[ -3   8   5  -1   0  -2   2  16  29  -7   3   7   7  15   5 -15  -7  19
  31  -5 -21   5  24  -6  -5   2  24 -21  -3 -12   9   0  10 -10 -10   4
   5   9  -3  15   9  -6 -14   0  -1  17  -3   9  -5   8  68  23 -70  10
 -18  15   3 -10  -2   1 -14  26  -8  15   6   2 -15  24  -2  23  -8  -6
  16   2  -9  -7   2 -21   6   5 -14  -6   2  20 -13   3   6  21  -6   5
   2   7 -20  -7   9 -18  -1   9 -10  32   1  -1 -49   9  17   6   2]	0
[ 14   8  -4   2  13 -35   6   6 -55   2  -4   2  11   6 -13  23  -1  -1
  25  42  -5  -1  44  -8 -23   7  -5   3   0 -21   6 -15  24 -11 -14  16
  32  -6  -5  21  10   9  -6   9  -7  18  -5  12   1   9  50  44 -71 -18
 -30   2  -9 -16 -12   9 -20  37   0  19  -6 -15  -6   7   4  17   1   2
   0 -42 -31  -3  16 -47   8  15 -20 -15   5   1  -2 -10   8  10  12   5
  22  13   0 -11   8 -30 -20   6  14  49   0   2 -42  22  97  16  17]	0
[  4   1  -2   0   8 -21   0   7  15  -7  15  -1  33   7  45  -1  -7  -9
  26  16 -17   6  35  18 -30  17  33  12  -1  -7  19   5  32   2 -21   4
   0  10  -8   6  24   3  -9  -1   0  18   5  20 -24  12  77  25 -85   3
  36  35 -31 -17  11   2  -5  38  -7  14  -5 -15  -5  -1   3 -12 -17 -13
  14 -19 -28   2  16 -23  -3 -11 -22 -16  -1   9  -2  -4 -14  20 -12   6
 -22  16 -18 -18 -10  11   2   1  -5  28  -4   1 -26   8  87  -1   7]	1
[ -1   9  -5  -4   9  -6   6   7  33 -20  21  11  24  14   8 -31   0   7
  46  12 -34  10  35  10 -14   1  54 -18  -3 -18  15   2  21 -17 -31   4
 -11   5  10  17  27  -7  -9 -20   4  25   9  20 -34  30  97  31 -97   6
  28  64 -18 -19  -7  -1 -12  61   4  21   8  -4 -14  44 -21   9 -14  -7
  24  10 -14  -5  12 -31   8   7 -27 -15   7  12 -28   8   4  29   1   5
  -6  20 -29 -20 -15 -12   7   6 -17  35  -7   1 -71  31  58  -5  20]	1
[  4  11 -10   2   6 -20  -3  13   2 -12   3   3  21  12   8  -5 -11  15
  39  11 -23   2  53   0 -19   6  28 -11  -4 -20  15   2  30 -15 -28  12
  11   4  -3  24  15  -4  -9   3  -9  29  13  15 -18  17  90  34 -97  -7
  -5  30 -20 -20  -2   3 -17  61  -3  28   1 -11 -15  19  -8  14  -9   0
  26  -9 -28   0  11 -33   1  11 -28 -18   1  19 -16  -4   5  13  -1   7
   3  15 -21 -12   6 -18 -20   5  -3  36   4   4 -61  29  97   4  16]	0
[  3  15 -13  -9  10  -8   4   6   3  -8   2   7  18  12 -24 -11 -15  16
  43  14 -21  11  35  -3 -10  -4  32 -22  -7 -24  16   3  12 -10 -21  14
   0   0   5  22  14  -2 -11   8  -2  23  -3  12 -15  28  76  23 -85   0
   8  40  -7 -15 -36   4 -17  52   9  16   6  -6 -18  45  -6  19   3   5
  12   9  -6   0  11 -26  12  20 -28 -19   0  14 -26   8   1  10   8   3
   2  13 -19 -11  -3 -14   2  11  -8  41  -2  -5 -61  40  60  -1  24]	0
[  7 -41 -33   0  17 -19   3  18   2 -10  -8  -1  40  10  26   4 -12   5
  44   7 -25   8  66   6 -33  18  36  -8  -4 -13  19   2  39 -18 -43  12
  14  14  -4  24  28   3 -12   9   3  28   9  23 -29  26  95  50 -97  -6
  14  36 -33 -28   5  11  -2  65  -4  39   1 -17  -8   6  -9  -1 -17  -3
  19 -19 -33   1  15 -44   0   4 -29 -23   1  15 -14  -1  -1  24   0   8
  -4  28 -25 -23  -7 -19  -8  -2  -4  46   1   0 -46  21  97   0  14]	1
[ -2   3 -15  -6  11 -18   2   7  38 -23  15   4  28  11  18  -9  -9  12
  43   1 -27  13  45  10 -24  10  54 -16   4 -20  18  12  30 -12 -23  -4
 -13   5  -5  14  26 -15  -6  -7   5  28   6  23 -26  33  90  22 -91   3
  29  53 -23 -22  -5   1  -6  51   2  22  -3 -13 -15  21 -11  -3 -15  -7
  22  -8 -11   6  12 -25   0  10 -27 -25   0  22 -30   0  -6  20   3   7
 -22  21 -22 -20 -14  -5   6   5 -14  19  -6   1 -42  22  73 -11   9]	1
[  4  10  -7  -1   6 -13  15  16  -8  -8  -3  -1  20  13   4  -6  -6  19
  42  28 -13  -2  41   7 -20   7  19 -10  -1 -16  10   5  26 -16 -13  18
  19   1  -7  16  20  -1 -15   9  -9  22  -6  10 -10  15  73  37 -78 -11
 -19  17  -4 -17  -4  11 -12  51  -3  24   2 -11 -10  15  -4  22  -2  10
  12 -13 -26  -5   7 -37   1   7 -21 -10   2  16  -6 -11  11  21  -1   7
   8  18 -12  -9  15 -25  -6  10  -6  52   8   2 -56  26  74   6  14]	0
[  7  13 -15  -5   1 -15   3  11   3  -1  -7   3   5  10   1  -1  -9  14
  26  16 -15   0  28  -8  -9   5   9  -6   7 -16   7   0  15 -10  -6   6
   5   7  -3   9   7  -1  -4   9  -3  16  -6   4 -10   8  47  20 -61  -9
 -15   7  -4 -15  -7  11  -7  35  -2  16  -1  -5  -4  18  -1  18  -6   4
  15  -6 -11  -3  10  -4   3   7 -14  -3   1  14  -4  -1   5   9   4   3
  14   8  -7  -2   4 -10 -11   2   2  36   3  -1 -33  11  44  -2  10]	0
[  2  -2  -5   5   9 -25  -4   7  -2 -12  10  -2  32  -2  13  -3  -3   0
  13  22  -3  -1  38  20 -31  16  21   5  -3  -7  15   4  24  -4 -20 -10
   2   7 -19   0  16   3   0  55   6  18  12  15 -15  11  47  25 -65  -2
  35  31 -27 -19   1  -2  -6  29  -5  21  -9 -14  -4  -7   0  -8 -11  -8
  10 -21 -24   6   7 -24  -3  -9 -16 -17   6   2   4  -5  -4   5   1   1
  -8  18 -11 -12  -9   0  -3  -4   5  13   0   1 -27  13  91  -4   4]	1
[  6  -4 -18 -11  16 -26   3   4 -26  -9   4  -8  32   4 -14  16  -9   4
  29  20  -6   4  57   7 -31   6  19  -3  -3 -10  18  -6  35 -15 -15  13
  11   5  -4  19  13   4   0   8  -2  26   8  11 -18  25  69  32 -72 -20
   6  24 -22 -19   5   2 -17  46   3  19   0 -17  -8   5   0  -1   4   4
  11 -21 -25   5  16 -37   3  16 -20 -21   0   5 -22  -2  -4   9  18   6
  -3  26  -7  15  -5 -14 -10   0   2  39   2   2 -34  26  97   6   9]	0
